busi: [ 51.5 -34.2 -19.0  45.2 -66.7  36.1  52.7   9.9   8.4  15.9  33.8 -19.5
 -18.3  64.4 -18.0 -19.3 -33.7  46.9  39.5   6.6  39.8  34.6  -6.5 -52.1
  24.2 -52.7]
Rosu: [-36.8  44.6 -17.3 -17.0  72.0 -52.8 -30.8 -27.7   3.4 -55.1 -23.4  36.6
  42.7 -39.5  -7.4  43.5   4.0   0.3   9.2  35.2 -55.3  20.1 -13.7  70.8
  -9.5  62.2]
kug: [-11.5  18.5   2.5 -53.3   4.6 -35.8  32.2  28.1  45.9 -53.7  -6.7  15.6
  26.2  -7.5 -85.3  62.8 -21.5  62.5  41.0  24.2 -29.2  39.1  -7.5 -18.0
  54.4  35.5]
kat: [-30.3  22.9  13.5 -12.6  56.0 -15.0 -53.7 -21.6 -25.6  10.1 -30.2   5.0
  -2.7 -50.2  58.4 -16.3  37.4 -72.1 -55.2 -15.4 -25.1 -50.7   7.7  50.3
 -52.3  31.0]
Table of tags by key:
[-18.4] -> j763
[42.7] -> j392
[36.6] -> j811
[42.8] -> j278
[-18.3] -> j221
key Rosu 12: 	j392
which: [-30.3  22.9  13.5 -12.6  56.0 -15.0 -53.7 -21.6 -25.6  10.1 -30.2   5.0
  -2.7 -50.2  58.4 -16.3  37.4 -72.1 -55.2 -15.4 -25.1 -50.7   7.7  50.3
 -52.3  31.0]	kat

gavoz: [-12.2  -4.1  -5.7 -20.2   3.2   8.6  13.5   3.6 -26.8  50.1 -16.3]
bur: [-24.3  22.0 -15.6  16.3 -46.9 -48.2  45.0 -39.2 -45.6  27.4  18.3]
migem: [-23.9 -13.8  44.5 -40.5  17.5  -2.4  28.8  14.1  33.7 -50.7 -23.8]
zude: [ 82.5 -32.4  61.1 -35.3 -19.6 -22.3  28.6 -23.5  -1.6 -33.6 -15.8]
Rire: [-19.4  31.5 -39.4  43.8  -5.4  21.4   1.2   1.3 -10.6  25.0  58.5]
ruge: [  1.0  14.1 -26.4   2.5   2.6 -28.5  55.1 -44.5 -29.6  32.9  16.7]
baz: [-72.9  65.0 -71.3  51.7 -41.1 -21.7   9.6  -2.4 -13.2  37.5 -19.7]
key -> tag
[33.7] -> j157
[-13.2] -> j104
[-10.7] -> j469
[-10.6] -> j158
[-39.4] -> j725
key Rire 8: 	j158
which: [-19.4  31.5 -39.4  43.8  -5.4  21.4   1.2   1.3 -10.6  25.0  58.5]	Rire
which: [-72.9  65.0 -71.3  51.7 -41.1 -21.7   9.6  -2.4 -13.2  37.5 -19.7]	baz
which: [-23.9 -13.8  44.5 -40.5  17.5  -2.4  28.8  14.1  33.7 -50.7 -23.8]	migem
which: [-12.2  -4.1  -5.7 -20.2   3.2   8.6  13.5   3.6 -26.8  50.1 -16.3]	gavoz

zise: [-25.6 -21.5  17.2  25.9  -8.8  30.7  39.5  23.9 -24.5  -0.3  17.1  34.1
  12.3   1.5  22.8   5.9 -68.5   2.0  37.4  30.9  -7.1 -26.4 -27.6 -12.3
  27.0 -15.3]
Gomab: [ -1.1  14.3 -23.1   2.6  42.5 -17.8 -20.6  -6.1  25.4   9.4 -28.6 -53.9
  -8.4  -3.9 -25.5 -11.1  41.0 -33.6 -35.8 -35.6   6.1  48.2  22.6   5.6
 -12.7  21.8]
rore: [ -1.1  14.3 -23.1   2.6  42.5 -17.8 -20.6  -6.1  25.4   9.4 -28.6 -53.9
 -27.8  -3.9 -25.5 -11.1 -57.6 -33.6 -35.8 -35.6   6.1  48.2  22.6   9.2
 -12.7  21.8]
key -> tag
[-23.1] -> j419
[-8.4] -> j561
[-23.2] -> j672
[17.2] -> j67
key Gomab 2: 	j419
which: [-25.6 -21.5  17.2  25.9  -8.8  30.7  39.5  23.9 -24.5  -0.3  17.1  34.1
  12.3   1.5  22.8   5.9 -68.5   2.0  37.4  30.9  -7.1 -26.4 -27.6 -12.3
  27.0 -15.3]	zise
which: [ -1.1  14.3 -23.1   2.6  42.5 -17.8 -20.6  -6.1  25.4   9.4 -28.6 -53.9
  -8.4  -3.9 -25.5 -11.1  41.0 -33.6 -35.8 -35.6   6.1  48.2  22.6   5.6
 -12.7  21.8]	Gomab

Lon: [-23.9  15.2 -19.3  73.9   1.7 -56.2 -28.8 -62.9 -41.4  46.2  22.1 -81.0
  30.8  52.8  80.1 -80.9  23.6 -67.5 -58.5 -19.2 -68.2  69.7  72.6  -2.3
 -75.3 -35.6 -22.2 -18.7  75.7  22.5 -59.2  20.5 -65.8 -37.3 -25.3 -14.7
  58.7 -66.2 -45.5  52.7 -16.5 -74.4 -63.0  27.9 -62.9 -19.3 -12.9  36.2]
dap: [ 18.9  43.7 -55.5  42.1  56.5  -2.6 -72.9 -41.7  19.5  68.2 -31.2  63.4
 -12.1 -72.0  23.7   1.4  -8.0  36.1  30.6 -77.0  78.7 -54.0  25.5  55.6
 -73.8  47.9  47.5 -71.6  28.9 -57.4  35.1  46.2 -66.4 -64.1 -43.7 -65.0
 -30.9  60.6  64.1  28.9 -18.3  51.8  80.0 -38.4 -35.3 -18.8 -23.7 -22.6]
zub: [-52.0  -4.2  45.2 -72.3  39.8 -77.4  50.3  -2.9  -0.7 -30.6  56.8  33.4
  -1.9 -68.3   5.2 -79.6 -15.6  70.4 -75.6 -78.3  75.4 -73.6 -74.2  47.4
 -40.1  13.0   2.3  52.6  31.2  15.1  71.5 -74.0  16.1 -44.9  32.4 -54.2
 -67.7  30.4 -51.2  45.3  52.3  55.3  13.4 -69.1  36.3 -41.9  49.5  46.7]
Bep: [ 64.2  60.7  60.3  60.2 -73.7 -20.6 -80.7 -54.3  78.4  37.3 -42.8  -5.3
 -31.1 -25.2 -32.4 -18.2 -45.0 -28.9 -43.4 -44.0  24.1 -39.8  57.2 -65.3
 -45.9 -31.3  19.6 -67.4  18.2  63.5  -5.3 -18.4 -69.5 -39.2  -3.9  68.0
  26.8 -50.1 -60.3 -73.7 -51.0  19.1  74.1 -42.8  77.2  33.7  20.3 -79.6]
saf: [ 20.6 -46.9  78.7   9.4  57.2  33.7 -20.2 -55.5  81.1 -23.7  48.4   8.3
 -71.2  59.4  68.6 -41.7  76.9  78.8  31.2 -71.2 -50.9 -45.6 -30.9  29.1
  -9.7 -78.4  72.9  81.4  68.2 -12.6 -27.3  22.0 -74.6 -10.9 -76.5  11.1
  23.0  46.8 -47.9   7.8  14.0 -76.6  23.1 -34.1  -0.3  14.6  57.1 -14.4]
garof: [-76.2  32.7 -32.5 -34.1 -62.8 -77.1 -41.9  47.3  50.0 -50.3 -53.5 -28.8
 -47.0 -34.1 -55.3  -9.3 -28.9 -30.1 -54.1  48.5  60.8 -37.8 -22.2  10.4
  -4.9  -3.0 -69.1 -58.5  46.9 -79.3 -17.5  77.5 -41.2  78.4  41.2 -39.8
 -15.4  38.5  21.9  48.3  75.0 -56.0 -28.3  46.9 -44.7   2.2  45.5  77.0]
sov: [ 20.6 -46.9  78.7   9.4  43.1  33.7 -20.2 -55.5  81.1 -23.7  21.3   8.3
 -71.2  59.4  68.6 -41.7  76.9  78.8  31.2 -71.2 -50.9 -45.6 -30.9  29.1
  -9.7 -78.4  72.9  81.4  68.2 -12.6 -27.3  22.0 -74.6 -10.9 -76.5  11.1
  23.0  46.8  76.3   7.8  14.0 -76.6  23.1 -34.1  -0.3  34.4  57.1 -14.4]
miv: [ 55.3  23.0  18.7 -69.7  22.6  18.3  23.5  37.0 -54.0  -0.6  67.7 -42.7
  21.1  27.5  45.9   2.8 -54.1 -62.5  42.8  40.3  65.4  78.8  51.3   8.7
  -2.3  21.9  48.2  -2.0  50.9 -37.1 -55.4   9.1  -1.1   6.7 -64.1 -66.8
  36.9 -49.9 -56.7  57.8 -72.7  48.5 -33.3  71.6 -36.5 -45.4 -66.9  75.8]
keda: [-51.7 -19.0  17.3 -78.5 -68.7   3.7  18.0   3.0  71.8  10.9  45.8 -10.0
 -66.1  78.9 -66.1 -44.5  -9.6 -11.0   3.9  80.6 -20.4  50.0 -22.1   7.0
 -80.0 -42.5  59.5  39.8 -48.2  37.9 -79.6 -80.4 -76.4 -26.2  -1.0  70.6
 -67.0  34.6  20.8 -52.9  59.9 -66.3 -66.9 -53.0  33.7  54.8  79.7  59.9]
fise: [  5.8 -66.1 -59.0   0.2  57.3 -80.4  13.2 -70.7  16.7 -66.9 -43.2  -6.8
   4.2 -64.1  10.2 -37.6 -20.5 -48.1 -35.9 -70.3 -17.2 -81.1  24.7 -14.9
  67.1  53.5  -4.0 -44.6 -47.0  56.7  12.3  47.5  18.8  11.9  21.4 -19.6
 -36.6 -12.6  78.1 -59.7  -2.2 -55.3 -16.3  47.5  30.1 -45.2  74.5  71.0]
Vod: [-16.9 -12.9  48.4 -17.2 -22.5  22.4 -48.2 -55.5 -32.7  71.9  58.4  58.2
  34.3   4.9 -45.7  67.0  21.4 -79.1   9.7  70.1  30.7  58.5 -26.9  39.4
 -37.8  75.6  29.0 -55.3 -73.4 -14.2  24.0 -16.5 -31.9  59.1 -52.3  75.4
  54.1 -55.3 -23.7  76.1  36.9  72.0  37.7 -33.4  39.1  74.1 -35.7 -19.9]
tags:
[17.4] -> j499
[60.3] -> j546
[18.6] -> j560
[60.2] -> j398
[-25.2] -> j114
[18.7] -> j875
[17.3] -> j5
key Bep 2: 	j546
which: [-52.0  -4.2  45.2 -72.3  39.8 -77.4  50.3  -2.9  -0.7 -30.6  56.8  33.4
  -1.9 -68.3   5.2 -79.6 -15.6  70.4 -75.6 -78.3  75.4 -73.6 -74.2  47.4
 -40.1  13.0   2.3  52.6  31.2  15.1  71.5 -74.0  16.1 -44.9  32.4 -54.2
 -67.7  30.4 -51.2  45.3  52.3  55.3  13.4 -69.1  36.3 -41.9  49.5  46.7]	zub

